Each unit is an arrangement of 5 marks. Each symbol rearranges the positions; applied to <1 2 3 4 5> they give: vu <5 1 2 3 4>; zo <1 5 4 3 2>.

In the rows, 15.5 means zero.

Start at a row and follow the symbols one at a time.
Answer with the unit's row; about right is enough.
---
20.1 21.7 26.1 20.1 9.4 19.3 6.9 10.9 21.0 19.8 19.5 25.4 19.8
zo -> 19.4 8.8 19.2 15.8 7.3 15.8 26.1 22.7 24.5 6.6 11.7 20.4 11.6
vu -> 11.2 4.5 7.3 17.2 15.3 17.5 30.5 15.4 11.9 6.8 19.2 8.7 8.5
zo -> 15.4 26.8 19.5 12.8 17.6 11.8 1.0 15.0 12.1 24.4 11.8 19.1 20.8
vu -> 19.7 22.6 25.2 22.1 10.0 18.7 8.1 8.4 23.0 21.6 17.8 25.3 19.5
zo -> 20.1 7.3 19.3 17.0 7.5 17.6 26.9 21.5 25.7 7.1 13.1 21.3 13.0
vu -> 12.0 5.3 7.7 17.9 16.8 18.2 27.7 15.3 12.7 7.4 20.2 8.9 10.1
vu -> 14.7 13.4 3.6 6.2 25.5 11.4 17.0 21.2 12.3 12.7 9.1 4.5 15.0
vu -> 20.6 26.4 17.5 16.8 17.6 18.5 1.8 8.2 21.2 24.5 18.1 16.8 20.2
zo -> 17.6 7.3 6.8 11.7 17.5 14.9 27.7 21.0 21.0 7.9 13.5 10.3 10.5
zo -> 20.7 24.8 20.1 16.1 15.6 19.5 3.4 9.5 19.4 24.0 17.5 17.6 22.4
vu -> 14.2 22.2 26.6 18.1 9.6 12.4 6.6 13.7 7.5 23.4 14.6 25.0 18.8
zo -> 8.7 7.8 18.1 17.2 11.3 11.6 26.7 17.6 6.8 7.8 16.8 18.9 9.1
vu -> 15.7 6.4 9.1 11.8 18.3 14.7 28.1 21.7 20.5 7.3 12.6 9.9 10.8
vu -> 14.7 16.7 4.7 16.3 26.5 17.5 14.0 8.3 13.1 16.1 23.0 1.8 16.4
zo -> 14.7 14.4 4.4 5.5 24.9 11.2 18.3 21.0 13.7 15.3 9.5 4.2 15.6
---
11.5 5.0 7.3 17.2 16.1 16.6 30.3 14.6 12.7 6.7 20.5 8.8 9.4
vu -> 13.5 14.6 4.0 5.0 23.9 12.2 17.3 22.4 13.2 14.0 9.8 4.4 14.4
zo -> 14.4 16.8 2.5 16.4 27.5 18.6 15.3 8.2 12.4 17.1 23.3 2.7 15.9
zo -> 13.1 15.1 4.4 6.2 24.3 11.1 16.8 21.3 12.5 16.3 9.8 4.0 16.5
zo -> 14.5 16.6 3.8 16.1 24.6 19.2 14.2 10.3 11.4 15.8 23.4 3.3 15.5
zo -> 12.4 14.3 4.4 4.9 24.3 10.8 16.9 20.5 12.7 15.2 8.6 4.3 17.2
vu -> 20.3 26.2 19.0 17.0 18.0 19.2 3.9 10.6 20.4 24.3 19.2 18.3 22.0
zo -> 17.8 5.9 8.1 11.6 16.8 15.5 26.9 20.5 21.5 7.0 13.6 7.4 9.0
zo -> 20.0 26.0 18.7 16.0 17.4 18.0 3.4 8.5 21.6 22.9 17.1 18.5 20.8
vu -> 12.0 21.3 27.0 18.8 11.1 12.8 6.0 13.4 7.4 21.8 15.1 25.0 18.4
vu -> 19.9 6.3 18.0 15.5 7.0 16.6 25.8 20.4 25.1 8.4 12.5 21.8 11.8
zo -> 18.9 22.6 24.8 21.8 11.5 18.5 6.9 11.5 22.1 21.0 17.4 25.0 20.3
vu -> 7.6 6.6 18.4 18.8 8.5 12.4 25.9 18.1 5.7 8.0 14.5 19.3 10.7
vu -> 16.8 7.0 6.5 11.9 19.1 15.3 26.9 22.8 20.9 9.1 13.8 6.8 10.7
vu -> 13.4 17.1 2.7 15.8 24.6 18.9 14.8 8.3 12.5 14.3 24.7 1.9 15.5
zo -> 13.9 13.1 5.0 5.9 25.5 11.9 16.0 21.0 11.4 14.4 9.9 4.0 14.6
---
19.8 6.3 19.2 15.2 7.4 17.9 26.3 23.3 25.3 8.2 11.3 19.6 11.2
zo -> 19.8 22.0 25.5 21.6 9.6 19.0 7.6 10.2 23.8 21.4 18.0 25.2 19.2
vu -> 9.0 7.8 18.3 18.9 8.7 13.7 26.9 19.2 6.1 8.6 16.2 18.8 9.3
vu -> 16.5 7.7 7.4 12.3 19.1 16.4 28.5 21.7 20.4 8.1 13.4 8.7 10.6
zo -> 19.9 26.6 18.6 18.2 17.3 18.3 2.2 10.4 23.1 25.7 17.7 17.5 20.7
zo -> 16.6 5.5 8.0 11.1 16.2 14.7 27.2 22.3 20.9 8.3 11.2 9.0 10.2
vu -> 15.4 17.5 4.2 17.4 25.9 19.5 13.5 8.8 13.1 15.0 23.5 3.0 16.8
zo -> 14.0 14.7 4.2 6.4 24.1 11.4 17.5 22.1 11.7 14.5 10.9 4.4 15.3
zo -> 12.9 16.0 3.7 15.5 25.6 17.6 15.4 8.9 12.2 17.3 21.9 3.4 16.1
vu -> 16.4 28.0 19.7 10.8 18.2 12.5 3.2 15.0 12.2 23.7 11.3 19.3 21.8
vu -> 22.4 23.5 26.7 19.7 9.1 17.6 7.0 9.6 22.4 22.3 17.6 23.6 20.0
vu -> 8.3 6.3 16.2 21.0 10.1 13.5 26.4 19.2 5.4 8.8 15.9 19.0 9.1
vu -> 16.6 7.0 6.4 12.7 17.3 14.1 28.1 19.9 20.5 6.8 11.6 11.6 11.3
zo -> 20.5 24.3 19.6 15.7 17.4 19.3 2.1 10.4 21.8 23.5 17.4 17.7 21.9
vu -> 11.8 23.4 24.3 17.9 10.7 14.7 7.2 12.9 7.6 20.8 15.5 25.7 18.7
zo -> 9.8 5.9 17.4 19.0 8.7 12.0 25.8 18.1 5.9 8.7 16.8 18.2 8.9
---
14.0 14.2 5.2 5.4 24.3 10.7 17.1 21.2 11.1 16.7 10.0 5.0 14.4
vu -> 19.5 26.0 18.9 14.7 18.3 18.3 3.1 9.3 21.4 25.2 20.4 16.4 23.1
vu -> 12.8 23.4 26.3 17.2 9.8 13.0 6.4 12.8 6.9 22.1 15.4 24.1 18.7
zo -> 9.7 6.7 17.6 19.3 8.9 14.2 27.5 18.3 6.9 8.2 15.4 18.9 9.4
zo -> 12.2 24.0 25.3 17.7 10.4 13.4 5.3 12.6 7.4 22.2 14.8 24.6 18.8
vu -> 17.0 8.6 20.0 15.9 8.4 15.9 25.2 21.1 23.7 8.9 12.6 21.2 12.9
zo -> 20.8 22.2 24.6 20.8 10.2 18.8 8.5 10.5 20.1 20.9 19.6 26.2 19.8
vu -> 8.9 6.3 19.6 18.4 9.6 11.5 26.6 17.4 5.8 7.5 14.7 17.9 8.8
zo -> 12.7 24.3 24.8 18.1 10.2 14.0 6.3 12.4 7.2 22.7 14.1 24.6 19.0
vu -> 18.5 6.5 20.0 18.0 7.4 16.8 25.7 21.9 24.6 8.1 12.3 21.2 12.7
vu -> 11.1 5.9 7.2 18.0 16.7 17.1 27.7 14.7 11.7 7.8 18.8 10.1 10.8
vu -> 13.4 16.2 5.7 5.9 23.8 12.2 15.9 21.7 11.6 14.8 9.9 4.4 13.9
zo -> 14.8 16.7 4.5 16.0 24.9 18.8 14.1 7.9 11.1 16.2 22.2 2.5 15.2
zo -> 15.5 14.4 3.9 5.6 24.9 12.1 15.8 22.0 12.5 14.4 7.8 4.2 15.1
vu -> 19.3 26.9 19.4 17.6 18.1 19.1 1.7 8.1 21.6 23.9 18.8 17.1 23.2
vu -> 14.0 23.1 26.6 17.6 11.1 13.0 4.2 13.9 6.8 22.6 14.8 23.9 19.1
---
12.9 15.4 3.0 18.3 27.8 18.4 13.7 8.3 12.3 19.1 22.0 4.0 17.0
vu -> 16.1 26.0 19.5 12.1 17.7 11.8 2.3 15.4 13.4 24.2 11.0 19.1 20.4
vu -> 20.3 22.8 25.8 18.5 10.0 19.3 5.5 11.2 21.7 20.8 19.4 25.4 19.7
zo -> 19.3 7.3 18.9 16.5 7.2 17.8 26.8 22.6 23.5 7.7 11.1 21.2 11.6
zo -> 21.6 22.1 26.7 21.2 11.1 19.2 8.1 11.4 22.9 21.0 18.7 25.6 20.4
zo -> 19.5 7.2 21.5 18.1 8.0 16.0 27.1 21.4 24.7 7.0 11.7 21.8 11.6
vu -> 11.9 5.9 7.8 17.6 18.4 17.2 28.1 14.8 14.0 7.0 20.6 9.1 10.2
zo -> 16.2 26.6 19.6 11.3 17.7 12.2 1.4 15.1 13.0 24.9 11.3 17.8 21.0
zo -> 12.1 5.2 7.7 18.6 17.3 17.6 29.0 15.9 11.5 6.8 18.4 7.1 10.3
vu -> 14.7 14.3 3.8 5.7 24.0 11.9 17.0 21.4 12.9 15.4 10.6 4.2 13.7
zo -> 13.7 15.5 3.6 16.5 26.6 18.2 16.1 9.0 13.7 15.7 22.3 3.2 16.5
zo -> 13.9 15.0 3.8 5.3 25.8 11.5 16.6 20.8 14.6 15.8 9.2 5.0 15.4
zo -> 15.5 15.8 5.4 15.6 26.3 20.6 14.3 8.6 12.6 16.4 22.8 2.4 16.8
vu -> 14.3 25.8 21.0 12.3 15.8 13.0 2.5 14.9 12.4 25.0 11.7 17.1 22.8
zo -> 12.8 5.6 7.5 19.0 16.2 15.6 28.4 15.8 13.3 6.9 18.2 9.2 10.5
vu -> 15.1 13.5 5.2 6.9 24.1 11.4 16.2 23.1 13.3 14.3 9.0 5.2 14.1
---
13.8 13.0 5.3 5.8 25.3 10.7 17.6 20.5 13.7 15.4 9.4 5.3 14.2
zo -> 13.5 16.7 4.3 13.9 25.0 18.6 14.3 8.1 13.1 15.5 23.9 2.4 16.6
zo -> 14.5 14.9 3.6 4.5 24.4 11.4 15.9 21.8 13.6 16.1 9.7 4.4 15.0
vu -> 19.6 26.8 17.9 15.0 17.2 16.9 3.3 8.9 19.6 24.0 19.2 18.0 21.7
zo -> 16.6 7.0 8.0 12.9 18.0 15.9 27.1 21.5 21.7 6.6 12.5 8.6 10.1
vu -> 12.3 15.5 5.0 16.8 25.2 16.8 14.6 9.0 12.9 15.7 21.9 3.8 17.3
zo -> 13.9 14.6 5.6 6.4 25.0 11.0 15.0 21.5 13.7 15.6 8.3 4.7 14.5
zo -> 13.7 17.7 5.6 15.3 24.8 18.4 13.5 7.1 12.9 16.2 22.4 3.6 16.7
vu -> 15.1 26.5 19.6 10.7 17.1 12.1 1.7 15.0 11.3 25.7 11.4 19.4 20.8
vu -> 21.7 21.5 26.5 22.6 9.9 18.9 7.2 11.0 23.1 21.7 17.5 25.1 19.9
vu -> 9.8 7.5 17.3 18.9 8.2 12.1 26.8 17.4 5.9 7.8 16.0 18.9 9.8
vu -> 17.1 6.0 8.4 12.1 16.8 16.5 28.2 20.6 21.2 7.4 12.4 10.1 11.3
vu -> 13.5 15.6 4.0 17.3 24.5 18.5 14.2 9.4 11.9 16.5 22.1 3.9 15.6
zo -> 14.3 15.8 5.1 5.5 24.6 11.3 17.9 21.5 12.5 13.5 8.8 3.3 14.8
zo -> 15.0 15.2 3.8 15.6 24.9 19.5 15.9 8.3 13.1 15.4 22.0 2.9 15.8
vu -> 16.8 26.4 19.9 11.3 17.8 11.8 1.9 16.5 13.4 24.9 11.6 18.8 20.6
---
13.0 13.8 5.6 4.5 26.4 11.3 16.0 21.8 14.0 15.5 8.4 3.8 14.4
vu -> 19.9 26.7 17.9 17.4 17.6 18.1 2.9 9.4 21.8 25.1 17.7 17.2 20.9
